Here is a tiny trained network, its code and every weight. The questions are about switching its units off for an input and a target symbol, where a switched-off unit gives its printed mean instead of its output.

import numpy as np


def w(rows, s, z=0):
    codes = np.array(rows[::2]) - 128.0
    scale = np.full(codes.shape[1], s)
    scale[-1] = z or s
    return codes * scale


def norm(h):
    return h / np.sqrt((h * h).mean(-1, keepdims=True) + 1e-5)


def f(y):
    return np.maximum(y, 0)


def softmax(a):
    e = np.exp(a - a.max(-1, keepdims=True))
    return e / e.sum(-1, keepdims=True)


def log_softmax(a):
    a = a - a.max(-1, keepdims=True)
    return a - np.log(np.exp(a).sum(-1, keepdims=True))


def net(x, mask):
    ids = ['αβγδεζθμσφψω'.index(c) for c in x.split()]
    T = len(ids)
    res = E[ids] + P[:T]
    r = norm(res)
    for j in range(2):
        rows = slice(3 * j, 3 * j + 3)
        q, k, v = (r @ M[0][rows].T for M in (Q, K, V))
        z = softmax(np.where(np.tri(T) > 0, q @ k.T / 3**0.5, -1e9)) @ v
        o = O[0][rows]
        res = res + np.where(mask[j], z, o[:, -1]) @ o[:, :-1]
    y = f(norm(res) @ A[0][:, :-1].T + A[0][:, -1])
    res = res + np.where(mask[2:6], y, B[0][:, -1]) @ B[0][:, :-1]
    return log_softmax(norm(res)[-1] @ U[:, :-1].T + U[:, -1])


Q, K, V, O, A, B = {}, {}, {}, {}, {}, {}
E = w([
[161,129,96,111,156],'α',
[112,72,100,118,139],'β',
[128,105,118,146,156],'γ',
[148,110,3,115,192],'δ',
[133,90,90,162,104],'ε',
[125,183,88,144,190],'ζ',
[136,123,93,208,125],'θ',
[145,163,153,176,119],'μ',
[79,143,71,69,147],'σ',
[107,101,116,134,69],'φ',
[158,177,73,112,104],'ψ',
[60,98,110,167,132],'ω',
],0.025)
P = w([
[140,105,254,92,143],'0',
[152,5,73,180,99],'1',
[149,27,58,189,120],'2',
[155,71,65,145,126],'3',
[160,83,72,155,101],'4',
[141,93,85,158,104],'5',
[136,103,89,168,98],'6',
[127,116,95,174,85],'7',
[118,128,112,171,86],'8',
[102,142,105,175,77],'9',
[94,154,109,178,70],'10',
[85,175,128,174,59],'11',
[72,180,136,181,56],'12',
[55,175,137,192,64],'13',
],0.0099)
Q[0] = w([
[166,141,188,55,182],'head 0',
[93,120,119,137,174],'head 0',
[117,22,254,197,118],'head 0',
[99,141,75,115,164],'head 1',
[187,230,55,21,163],'head 1',
[98,80,95,223,80],'head 1',
],0.018)
K[0] = w([
[185,110,34,165,134],'head 0',
[148,132,149,121,68],'head 0',
[254,5,213,39,227],'head 0',
[86,176,136,107,52],'head 1',
[34,195,3,203,56],'head 1',
[146,156,246,94,186],'head 1',
],0.015)
V[0] = w([
[250,147,132,54,32],'head 0',
[9,21,64,105,30],'head 0',
[145,38,188,196,98],'head 0',
[215,13,106,231,157],'head 1',
[196,200,103,226,142],'head 1',
[45,222,164,214,28],'head 1',
],0.016)
O[0] = w([
[247,152,173,107,7,26],'head 0',
[154,66,37,123,135,189],'head 0',
[157,109,141,232,149,254],'head 0',
[98,75,163,144,78,234],'head 1',
[41,106,82,157,76,107],'head 1',
[129,192,104,228,139,114],'head 1',
],0.021,0.0083)
A[0] = w([
[120,116,73,187,132,253],'neuron 0',
[250,226,50,105,5,120],'neuron 1',
[80,57,82,81,176,121],'neuron 2',
[158,110,80,127,187,100],'neuron 3',
],0.018,0.015)
B[0] = w([
[158,195,137,108,107,250],'neuron 0',
[76,153,3,104,95,171],'neuron 1',
[116,192,126,142,152,182],'neuron 2',
[192,149,111,151,129,160],'neuron 3',
],0.022)
U = w([
[164,133,188,84,79,253],'α',
[218,61,161,120,187,120],'β',
[101,67,200,159,172,163],'γ',
[76,35,83,83,116,199],'δ',
[165,38,130,189,85,162],'ε',
[40,191,144,87,144,113],'ζ',
[33,76,92,195,66,116],'θ',
[146,206,191,187,83,129],'μ',
[178,223,129,38,185,62],'σ',
[255,168,86,159,77,61],'φ',
[90,169,57,82,31,100],'ψ',
[113,127,81,178,227,99],'ω',
],0.014,0.0062)

Each question gives the input, a string of symbols that net reads in full, and the target symbol t.
The units are the heads (3 rows each of Q, K, V and O) and the neurons (one row each of A and B). Each row of codes is followed by its name. A weight is (code - 128) times the scale printed after its matrix; where a second scale follows, it is the last column's (O, A, B and U).
mask holds one flag per unit, heads first, then neurons. A switched-off unit (its flag False) gives its mean, the last column of its rows in O or B, instead of its output. The means were averaged over made-up inputs and are rounded, as every weight is.
A unit's drop is (log p(t) with every unit on - log p(t) with that unit switched off) / (log p(t) with every unit on - log p(t) with every unit switched off).
The circuit of an input: a set's keep is (log p(t) with only the set's units on - log p(t) with every unit switched off) / (log p(t) with every unit on - log p(t) with every unit switched off). Starting from all 6 units, units are removed one at a time, each time the one whose removal leaves the highest keep (on an exact tie, the one counted first), for as long as the keep stays at least 0.8.
units of the circuit, in order: the units of the circuit, biggest drop first
most important unit: the unit with the biggest drop
k most important neurons: the k neurons with the biggest drops, biggest first
heads that matter: for each layer, one digit per head in row order, 1 if its drop is at least 0.15 and else 0, layers parted by /
drop when u is switched off: that unit's drop, to one decimal
input φ β ζ ω γ γ ω δ ε θ ε, target φ: units of the circuit, in order	(head 0)
input α γ ζ δ ω θ ω σ, target ω: heads that matter	10
input γ α ω δ ω ω ε φ, target γ: units of the circuit, in order	(head 1; head 0)
input ε ψ α σ α α ω ω ω θ φ ω ω, target ε: units of the circuit, in order	(head 0; head 1)
input δ β σ μ σ ω ω ω ζ ω φ φ, target δ: heads that matter	01
input γ ψ ω φ β γ φ φ μ ω ω φ ω ω, target γ: units of the circuit, in order	(head 1; head 0)
input φ θ φ θ ε ψ θ α α ω β φ, target φ: heads that matter	11
input ψ φ β φ γ ζ σ α φ ω, target ψ: heads that matter	10
input ψ ε θ α ζ ζ γ μ γ ε, target ψ: units of the circuit, in order	(head 0; neuron 1; head 1)
input σ ε μ ω φ β ω φ δ σ, target φ: 3 most important neurons	(neuron 3; neuron 0; neuron 1)
input ψ μ ε β θ σ θ, target ψ: units of the circuit, in order	(head 0; neuron 1)
input μ σ ψ γ θ σ, target σ: heads that matter	00
input ε θ α, target θ: heads that matter	01
input δ μ α ω α σ φ ω μ ω μ, target δ: units of the circuit, in order	(head 1)
input σ φ μ ε ψ, target ψ: heads that matter	10
input α ω φ γ μ β θ α ω θ ω ε ω, target α: units of the circuit, in order	(head 0; head 1)
input ε ω φ γ θ ω α θ ω φ ε μ, target ε: heads that matter	11
input φ θ ω μ β ω β μ μ φ ω, target φ: drop when head 0 is switched off	0.3
input ε ω θ, target ε: drop when head 0 is switched off	0.2
input θ δ φ, target θ: drop when head 1 is switched off	1.6
input σ μ ω θ ω θ φ φ, target σ: drop when head 0 is switched off	0.1
input θ θ φ ω ω σ φ δ ε, target θ: most important unit	head 1
